Here is a tiny trained network, its code and every weight. The questions are about switching its units off for an input and a class, where a switched-off unit gives its printed mean instead of its output.

import numpy as np


def w(rows, s, z=0):
    codes = np.array(rows[::2]) - 128.0
    scale = np.full(codes.shape[1], s)
    scale[-1] = z or s
    return codes * scale


def f(y):
    return np.maximum(y, 0)


def log_softmax(a):
    a = a - a.max(-1, keepdims=True)
    return a - np.log(np.exp(a).sum(-1, keepdims=True))


def net(x, mask):
    res = np.array(x, float).reshape(1, 7) / 4 @ E
    y = f(res @ A[0][:, :-1].T + A[0][:, -1])
    res = res + np.where(mask, y, B[0][:, -1]) @ B[0][:, :-1]
    return log_softmax(res[-1] @ U[:, :-1].T + U[:, -1])


A, B = {}, {}
E = w([
[107,193,253,176,93],'x0',
[54,88,26,105,105],'x1',
[144,131,132,128,124],'x2',
[45,116,192,164,148],'x3',
[123,118,142,77,99],'x4',
[52,128,191,210,132],'x5',
[44,171,171,220,153],'x6',
],0.0054)
A[0] = w([
[254,155,157,127,161,72],'neuron 0',
[151,181,165,163,189,174],'neuron 1',
[134,98,108,118,80,108],'neuron 2',
[63,168,11,66,118,157],'neuron 3',
[140,55,28,147,163,253],'neuron 4',
[84,145,176,127,176,163],'neuron 5',
[102,227,101,222,126,104],'neuron 6',
[127,120,154,140,103,46],'neuron 7',
[156,193,87,133,65,149],'neuron 8',
[53,138,148,158,100,187],'neuron 9',
[67,191,114,244,106,37],'neuron 10',
],0.0088,0.0021)
B[0] = w([
[108,85,184,104,86,195],'neuron 0',
[195,198,136,68,98,200],'neuron 1',
[59,231,181,81,156,161],'neuron 2',
[28,122,113,91,49,238],'neuron 3',
[2,119,190,83,115,254],'neuron 4',
[185,112,68,145,151,201],'neuron 5',
[123,42,142,90,202,204],'neuron 6',
[130,177,161,68,195,140],'neuron 7',
[139,173,154,168,152,168],'neuron 8',
[211,104,40,126,102,223],'neuron 9',
[184,137,117,149,122,225],'neuron 10',
],0.0079,0.0054)
U = w([
[127,61,163,69,145,89],'0',
[82,150,89,123,66,72],'1',
[141,228,72,153,122,254],'2',
[35,111,173,167,135,65],'3',
[132,171,212,203,1,161],'4',
[83,222,101,145,114,229],'5',
[160,156,158,139,176,110],'6',
[189,127,66,134,51,31],'7',
],0.0095,0.002)

Each question gives the input, the list of numbers given to net, and the class t.
The units are the neurons (one row each of A and B). Each row of codes is followed by its name. A weight is (code - 128) times the scale printed after its matrix; where a second scale follows, it is the last column's (A, B and U).
mask holds one flag per neuron, in row order. A switched-off neuron (its flag False) gives its mean, the last column of its row in B, instead of its output. The means were averaged over made-up inputs and are rounded, as every weight is.
A unit's drop is (log p(t) with every unit on - log p(t) with that unit switched off) / (log p(t) with every unit on - log p(t) with every unit switched off).
The circuit of an input: a set's keep is (log p(t) with only the set's units on - log p(t) with every unit switched off) / (log p(t) with every unit on - log p(t) with every unit switched off). Starting from all 11 units, units are removed one at a time, each time the one whose removal leaves the highest keep (on an exact tie, the one counted first), for as long as the keep stays at least 0.8.
units of the circuit, in order: the units of the circuit, biggest drop first
most important unit: the unit with the biggest drop
k most important neurons: the k neurons with the biggest drops, biggest first
drop when u is switched off: that unit's drop, to one decimal
input [-5,7,8,-6,-6,-3,1], class 3: units of the circuit, in order => (neuron 4; neuron 9)
input [4,4,5,-5,-2,1,6], class 7: units of the circuit, in order => (neuron 4; neuron 9; neuron 10)
input [8,-8,3,-1,-6,-1,4], class 6: most important unit => neuron 6
input [0,4,0,-4,-1,-7,-5], class 1: units of the circuit, in order => (neuron 3; neuron 4)
input [3,-1,3,-2,-2,8,1], class 6: units of the circuit, in order => (neuron 6; neuron 3; neuron 4)
input [5,-1,5,-5,8,-3,-8], class 4: 2 most important neurons => (neuron 0; neuron 6)
input [-2,5,-5,2,3,-7,1], class 3: units of the circuit, in order => (neuron 4; neuron 9; neuron 1)
input [2,-3,-7,8,0,-3,3], class 6: units of the circuit, in order => (neuron 3; neuron 4; neuron 5)
input [5,8,-2,-1,1,2,5], class 7: units of the circuit, in order => (neuron 9; neuron 4; neuron 10)
input [4,-7,-7,-4,-8,-5,8], class 6: units of the circuit, in order => (neuron 6; neuron 3)
input [-3,4,-6,-8,2,-1,-3], class 1: units of the circuit, in order => (neuron 3; neuron 4)
input [8,8,4,-4,-5,6,8], class 7: units of the circuit, in order => (neuron 9; neuron 10; neuron 4)
input [-5,8,-5,-1,0,0,4], class 3: 2 most important neurons => (neuron 4; neuron 1)
input [3,7,4,-3,-1,-3,-7], class 5: most important unit => neuron 2
input [-6,8,2,-8,-3,-6,8], class 3: 3 most important neurons => (neuron 4; neuron 9; neuron 1)
input [8,7,1,-6,4,1,6], class 7: 3 most important neurons => (neuron 9; neuron 4; neuron 10)
input [2,-2,-2,-5,-3,1,7], class 6: drop when neuron 6 is switched off => 0.5
input [0,0,3,-3,8,6,8], class 2: drop when neuron 0 is switched off => 0.1
input [3,1,-8,6,4,-3,6], class 7: drop when neuron 9 is switched off => 0.3
input [-3,6,-3,-7,6,2,4], class 3: drop when neuron 4 is switched off => 0.4
input [8,-7,-5,1,5,8,1], class 6: most important unit => neuron 6
